Both labels of each row:
[-1.99 -2.61 -1.93  1.68  1.52 -6.09 -0.02  0.76  1.84 -0.43 -0.68 -0.43
  4.35  0.12  1.74 -2.17  1.05 -1.53  1.80  0.54  0.00 -1.08  0.07 -2.88
  0.06 -1.84 -0.67 -0.28  0.54  5.17 -0.92  1.19  2.83  7.96  1.02]	Q/<32>
[-0.79  0.20  1.96  1.18 -0.69  0.69  0.72 -0.35 -0.42 -0.33  1.04 -0.84
  3.83 -0.59 -0.98  0.54  0.00  0.32 -1.90 -0.13  0.39 -0.70  1.47 -3.64
  0.99  0.21 -1.33 -0.03  0.22 -4.80  0.52  1.83 -0.34 -0.85 -0.22]	Q/<28>
[-0.91 -0.17  1.53  1.83 -0.65 -0.27  0.81  1.47  0.66 -1.00  0.70 -2.00
  1.53  0.04 -0.83 -0.53  2.00  0.53 -1.29 -0.84 -0.29 -0.07  1.48 -2.78
  1.19  0.46 -3.17  1.13 -0.07 -2.04 -0.15  2.48  1.50  1.53 -0.60]	G/<32>
[-1.64  0.39  1.12  0.53 -0.41 -0.63  1.02  0.02  0.44 -0.73  0.96 -0.23
  2.07 -0.53  0.42 -0.50  0.42 -1.71 -1.80  0.22 -0.57 -0.74  0.56 -1.61
  0.87 -0.16 -1.61  0.03  0.76  1.52 -0.37  0.41  1.11  2.74  0.77]	Q/<32>
[ 0.38 -1.27  1.40  0.48 -1.61  2.78  1.07 -0.82 -1.18  0.35  0.71 -0.52
 -1.80  0.58 -2.70 -0.77  0.15  1.55 -1.46 -1.84 -1.23  0.07  0.58 -0.50
 -0.51  1.79  0.69  0.78  0.30 -6.31  0.45  0.62 -2.96 -4.13 -0.16]	G/<36>
[-0.32 -0.67 -1.33  0.72  0.54 -3.24 -0.01  0.30  1.20  0.30 -1.26 -0.34
  2.31 -0.05 -0.65 -0.75 -0.39 -0.71  0.21 -0.60  1.99 -0.94  0.58 -2.06
 -0.21 -0.26  1.02  0.79  1.90  2.19 -0.30  2.50  1.54  2.61  1.13]	G/<28>
[-3.37  1.04  1.76  1.89 -1.73  0.91  0.82 -1.06 -0.76  0.96 -0.25 -0.93
  2.51 -0.64  1.69 -0.60 -1.41  1.27 -4.26 -1.27 -0.17 -0.93  2.14 -2.47
  1.26  0.97 -0.49  0.15  0.13 -4.19 -0.94  2.26 -0.89 -2.17  0.65]	G/<28>
[-1.75  0.51  1.13  0.50 -1.54 -0.62  0.45  0.28 -2.67 -0.15  0.56 -0.90
  1.75 -0.47  0.24 -1.28  0.18  0.13 -2.00 -0.38 -1.97  0.27  1.38 -0.31
  1.69 -0.01 -1.28  1.34 -0.30 -3.33  0.26  1.58  0.29 -0.24  0.40]	Q/<36>
[-0.26 -0.99  0.71  0.01  0.00  1.23  0.08 -1.06 -0.20 -0.32  0.01 -0.02
 -1.29  0.16  0.24 -0.87  0.35  1.49 -0.93 -0.62 -0.55 -1.34  1.22 -1.10
 -1.32  2.44  1.31  0.07  0.77 -1.98  0.97  0.68 -0.95 -1.05 -0.98]	G/<28>
[-1.17 -0.65  0.09 -0.17  0.36 -0.75  0.17 -0.36  0.11 -0.06 -0.88  0.55
  1.84 -0.04 -2.02 -0.53 -0.31  0.26 -0.68  0.02  0.49 -0.48  0.75 -1.41
  3.05  0.81  0.32  0.46  0.24  0.30  0.17  1.37  0.22  0.83  0.96]	Q/<36>
[-0.30  0.40  3.17  2.13 -0.54 -0.42  1.52 -0.79 -0.09  0.10 -0.13  0.64
  1.26 -1.23 -0.17 -0.77 -0.27 -0.10 -4.31 -1.51  0.25 -0.04  1.68 -5.15
  0.70 -0.60 -2.15  0.67 -0.61 -2.67 -0.02  2.76  0.60  2.64  0.23]	G/<32>
[-0.46 -0.77  1.72  0.47 -1.77  1.55  0.50 -0.33 -0.64  1.20  0.49  0.47
  2.53 -0.49  0.45 -0.99  0.34  1.52 -2.14 -2.01 -0.23 -0.04  1.71 -0.52
  1.21  1.28 -0.41  1.04 -0.57 -3.65  0.80  2.48 -0.69 -0.97  0.66]	G/<36>
[ 0.47  0.13  0.70  0.64 -1.14  1.30  0.77  1.39 -0.81 -0.32  0.43 -1.41
  1.43 -0.67 -0.43  0.40 -1.10  0.71 -3.48 -2.92 -1.97  0.81  1.72 -0.82
  1.32  0.80 -0.62 -1.25 -1.19 -6.85  1.10  2.05 -1.20 -1.60 -0.22]	G/<36>
[-1.20 -1.15  1.07  0.20 -0.01  0.07  1.26  0.00  0.29 -0.19  0.35 -0.95
  2.72 -1.11  1.75  0.73 -0.12 -0.52 -2.05 -0.28  0.01 -0.30  0.41 -2.42
  0.39 -1.50 -0.86  0.48  1.00 -0.55  0.46  1.08  2.02  2.69  0.40]	G/<28>
[-0.81 -0.13  0.61  1.64 -1.35  1.10  0.26  0.11 -0.72  0.41  0.56 -0.97
  0.47 -1.22  0.40  0.17  0.26 -0.44 -4.02 -5.18 -1.75  0.37  1.20 -1.91
  0.22  0.10 -1.15  0.49 -1.46 -7.39  1.09 -0.13 -1.34 -2.57  0.01]	Q/<35>
